Here is a tiny trained network, its code and every weight. The questions are about switching its units off for an input and a class, where a switched-off unit gives its printed mean instead of its output.

import numpy as np


def w(rows, s, z=0):
    codes = np.array(rows[::2]) - 128.0
    scale = np.full(codes.shape[1], s)
    scale[-1] = z or s
    return codes * scale


def f(y):
    return np.maximum(y, 0)


def log_softmax(a):
    a = a - a.max(-1, keepdims=True)
    return a - np.log(np.exp(a).sum(-1, keepdims=True))


def net(x, mask):
    res = np.array(x, float).reshape(1, 7) / 4 @ E
    y = f(res @ A[0][:, :-1].T + A[0][:, -1])
    res = res + np.where(mask, y, B[0][:, -1]) @ B[0][:, :-1]
    return log_softmax(res[-1] @ U[:, :-1].T + U[:, -1])


A, B = {}, {}
E = w([
[129,130,133,129,127],'x0',
[31,117,140,227,138],'x1',
[128,127,129,130,130],'x2',
[63,131,114,55,44],'x3',
[127,117,129,128,129],'x4',
[169,48,53,209,1],'x5',
[127,126,129,128,128],'x6',
],0.007)
A[0] = w([
[122,141,154,93,178,195],'n0',
[254,105,109,144,118,144],'n1',
[123,102,104,164,53,55],'n2',
[47,160,136,107,166,143],'n3',
[123,149,120,120,145,105],'n4',
[204,138,129,138,123,157],'n5',
[86,102,138,173,138,170],'n6',
[70,119,120,135,106,87],'n7',
[119,119,123,156,138,72],'n8',
[85,115,124,205,145,1],'n9',
[181,119,128,41,109,168],'n10',
[82,117,136,124,130,120],'n11',
[163,127,122,52,127,34],'n12',
[150,168,146,97,201,36],'n13',
[121,108,117,147,89,207],'n14',
[88,135,149,131,149,115],'n15',
[172,127,138,193,210,113],'n16',
[143,144,144,129,128,107],'n17',
[77,133,135,193,133,139],'n18',
],0.015,0.0066)
B[0] = w([
[119,211,113,103,116,236],'n0',
[67,2,148,151,116,250],'n1',
[161,252,114,99,155,213],'n2',
[50,54,129,144,133,217],'n3',
[138,106,133,128,132,146],'n4',
[100,56,142,142,115,200],'n5',
[89,153,128,106,111,199],'n6',
[76,118,112,124,131,160],'n7',
[147,120,160,145,124,140],'n8',
[239,96,130,144,134,168],'n9',
[210,207,117,143,147,254],'n10',
[95,110,115,129,131,154],'n11',
[87,223,126,107,136,180],'n12',
[226,102,126,155,109,204],'n13',
[183,111,157,145,139,225],'n14',
[96,95,136,127,110,165],'n15',
[183,242,111,107,132,219],'n16',
[129,116,123,132,135,137],'n17',
[132,191,115,98,133,200],'n18',
],0.023,0.0084)
U = w([
[234,111,133,167,126,249],'0',
[119,175,91,87,135,12],'1',
[64,11,155,167,105,122],'2',
],0.011,0.0022)

Each question gives the input, the list of numbers given to net, and the class t.
The units are the neurons (one row each of A and B). Each row of codes is followed by its name. A weight is (code - 128) times the scale printed after its matrix; where a second scale follows, it is the last column's (A, B and U).
mask holds one flag per neuron, in row order. A switched-off neuron (its flag False) gives its mean, the last column of its row in B, instead of its output. The means were averaged over made-up inputs and are rounded, as every weight is.
A unit's drop is (log p(t) with every unit on - log p(t) with that unit switched off) / (log p(t) with every unit on - log p(t) with every unit switched off).
The circuit of an input: a set's keep is (log p(t) with only the set's units on - log p(t) with every unit switched off) / (log p(t) with every unit on - log p(t) with every unit switched off). Starting from the 12 units with the biggest drops (on a tie, the unit counted first), units are removed one at a time, each time the one whose removal leaves the highest keep (on an exact tie, the one counted first), for as long as the keep stays at least 0.8.
units of the circuit, in order: the units of the circuit, biggest drop first
top k neurons: the k neurons with the biggest drops, biggest first
drop of u: that unit's drop, to one decimal
input [-8,5,-1,-4,7,0,-2], class 1: top 4 neurons : (n13, n6, n18, n10)
input [6,7,-7,2,1,5,-4], class 1: top 2 neurons : (n2, n6)
input [3,-6,-7,-1,-4,7,5], class 2: units of the circuit, in order : (n1)
input [4,-8,0,-7,7,2,-4], class 2: top 2 neurons : (n1, n5)
input [-7,-3,-4,-1,-2,3,-5], class 2: units of the circuit, in order : (n1, n16)
input [-4,-7,-3,-1,-4,1,0], class 2: top 2 neurons : (n1, n16)
input [0,8,0,1,3,7,-4], class 1: top 4 neurons : (n2, n6, n18, n13)
input [4,8,-8,-6,-3,-3,-8], class 1: top 2 neurons : (n18, n6)
input [1,3,-3,5,-3,7,6], class 1: top 2 neurons : (n2, n13)
input [-7,1,4,-6,3,-2,-6], class 1: top 2 neurons : (n14, n16)
input [4,2,3,7,7,-5,-5], class 2: drop of n3 : 0.4
input [5,-4,-4,-6,-1,4,-8], class 2: drop of n1 : 0.5
input [5,4,7,7,-5,-8,5], class 2: drop of n3 : 0.5
input [5,8,-3,3,3,-8,-1], class 2: units of the circuit, in order : (n3)
